Here is a tiny trained network, its code and every weight. The questions are about switching its units off for an input and a class, where a switched-off unit gives its printed mean instead of its output.

import numpy as np


def w(rows, s, z=0):
    codes = np.array(rows[::2]) - 128.0
    scale = np.full(codes.shape[1], s)
    scale[-1] = z or s
    return codes * scale


def f(y):
    return np.maximum(y, 0)


def log_softmax(a):
    a = a - a.max(-1, keepdims=True)
    return a - np.log(np.exp(a).sum(-1, keepdims=True))


def net(x, mask):
    res = np.array(x, float).reshape(1, 8) / 4 @ E
    y = f(res @ A[0][:, :-1].T + A[0][:, -1])
    res = res + np.where(mask, y, B[0][:, -1]) @ B[0][:, :-1]
    return log_softmax(res[-1] @ U[:, :-1].T + U[:, -1])


A, B = {}, {}
E = w([
[171,189,167,103,163,127,106,95,93],'x0',
[97,99,117,7,190,154,255,102,178],'x1',
[99,239,46,101,94,150,105,93,133],'x2',
[131,179,131,125,95,115,106,123,68],'x3',
[48,126,188,73,107,165,96,48,23],'x4',
[169,119,176,159,148,207,112,52,209],'x5',
[125,83,114,96,200,100,46,148,73],'x6',
[54,214,179,161,137,130,75,189,162],'x7',
],0.009)
A[0] = w([
[77,157,189,18,174,18,129,167,121,145],'neuron 0',
[205,164,114,172,117,127,105,254,130,181],'neuron 1',
[178,245,109,156,75,164,66,13,208,254],'neuron 2',
[102,139,11,37,88,126,204,122,117,142],'neuron 3',
[162,47,232,69,174,195,159,101,224,147],'neuron 4',
[74,192,194,101,180,175,113,127,151,144],'neuron 5',
[111,99,138,202,177,108,19,220,118,132],'neuron 6',
[99,184,91,47,145,144,237,122,126,137],'neuron 7',
],0.008,0.0058)
B[0] = w([
[139,153,122,154,109,149,25,63,167,199],'neuron 0',
[147,76,138,246,92,92,101,133,196,210],'neuron 1',
[116,134,156,127,65,124,68,159,103,249],'neuron 2',
[83,87,32,168,143,176,174,142,65,228],'neuron 3',
[211,89,178,191,191,185,104,157,134,223],'neuron 4',
[43,179,146,111,171,142,128,64,97,180],'neuron 5',
[145,87,8,194,92,113,105,117,88,215],'neuron 6',
[74,84,115,105,153,168,117,90,117,221],'neuron 7',
],0.011,0.013)
U = w([
[186,102,141,133,113,2,198,130,166,67],'0',
[62,105,47,104,107,122,105,99,42,179],'1',
[155,49,128,134,172,165,187,148,128,82],'2',
[187,95,86,159,64,93,71,146,137,206],'3',
[138,163,223,131,125,194,48,115,117,185],'4',
[146,134,152,76,114,58,168,163,131,3],'5',
],0.0099,0.0033)

Each question gives the input, the list of numbers given to net, and the class t.
The units are the neurons (one row each of A and B). Each row of codes is followed by its name. A weight is (code - 128) times the scale printed after its matrix; where a second scale follows, it is the last column's (A, B and U).
mask holds one flag per neuron, in row order. A switched-off neuron (its flag False) gives its mean, the last column of its row in B, instead of its output. The means were averaged over made-up inputs and are rounded, as every weight is.
A unit's drop is (log p(t) with every unit on - log p(t) with that unit switched off) / (log p(t) with every unit on - log p(t) with every unit switched off).
The circuit of an input: a set's keep is (log p(t) with only the set's units on - log p(t) with every unit switched off) / (log p(t) with every unit on - log p(t) with every unit switched off). Starting from all 8 units, units are removed one at a time, each time the one whose removal leaves the highest keep (on an exact tie, the one counted first), for as long as the keep stays at least 0.8.
units of the circuit, in order: the units of the circuit, biggest drop first
most important unit: the unit with the biggest drop
top k neurons: the k neurons with the biggest drops, biggest first
drop of u: that unit's drop, to one decimal
input [-3,0,5,-6,-5,-3,-7,0], class 1: top 4 neurons	(neuron 3; neuron 4; neuron 7; neuron 0)
input [8,-3,-1,6,6,5,8,4], class 1: units of the circuit, in order	(neuron 6)
input [7,-1,8,3,2,7,8,-6], class 4: top 3 neurons	(neuron 3; neuron 6; neuron 2)
input [-3,-3,-5,7,4,1,-5,-4], class 4: top 3 neurons	(neuron 6; neuron 3; neuron 1)
input [-6,-1,6,5,-4,5,-4,7], class 4: top 4 neurons	(neuron 6; neuron 5; neuron 3; neuron 2)
input [8,-4,6,7,3,-6,-3,7], class 4: top 2 neurons	(neuron 3; neuron 5)
input [-7,-2,3,-1,0,-7,2,5], class 3: top 3 neurons	(neuron 1; neuron 7; neuron 5)
input [7,-8,-7,-2,2,7,-2,-2], class 3: top 2 neurons	(neuron 6; neuron 5)
input [5,-1,0,-6,-3,4,8,-7], class 2: units of the circuit, in order	(neuron 2; neuron 4)
input [-3,4,6,-8,6,4,4,1], class 4: top 2 neurons	(neuron 4; neuron 6)
input [-6,-5,0,-4,5,8,5,8], class 1: units of the circuit, in order	(neuron 6; neuron 5)
input [2,8,-7,-5,-5,8,6,8], class 4: top 2 neurons	(neuron 3; neuron 5)
input [1,-4,-5,8,-3,6,-7,8], class 3: top 2 neurons	(neuron 1; neuron 6)
input [5,1,-4,6,6,3,2,-6], class 4: units of the circuit, in order	(neuron 3)
input [2,-1,-3,-6,4,0,4,-7], class 2: top 2 neurons	(neuron 2; neuron 0)
input [0,-2,-5,-8,-3,2,2,-4], class 2: drop of neuron 0	0.5
input [7,-3,1,8,3,-6,-4,0], class 4: drop of neuron 2	0.0
input [-4,-8,-3,3,6,-8,-5,3], class 3: drop of neuron 1	0.1
input [7,-4,-4,4,5,-8,-7,3], class 4: drop of neuron 6	0.3
input [7,7,-8,-3,1,3,7,2], class 4: most important unit	neuron 0
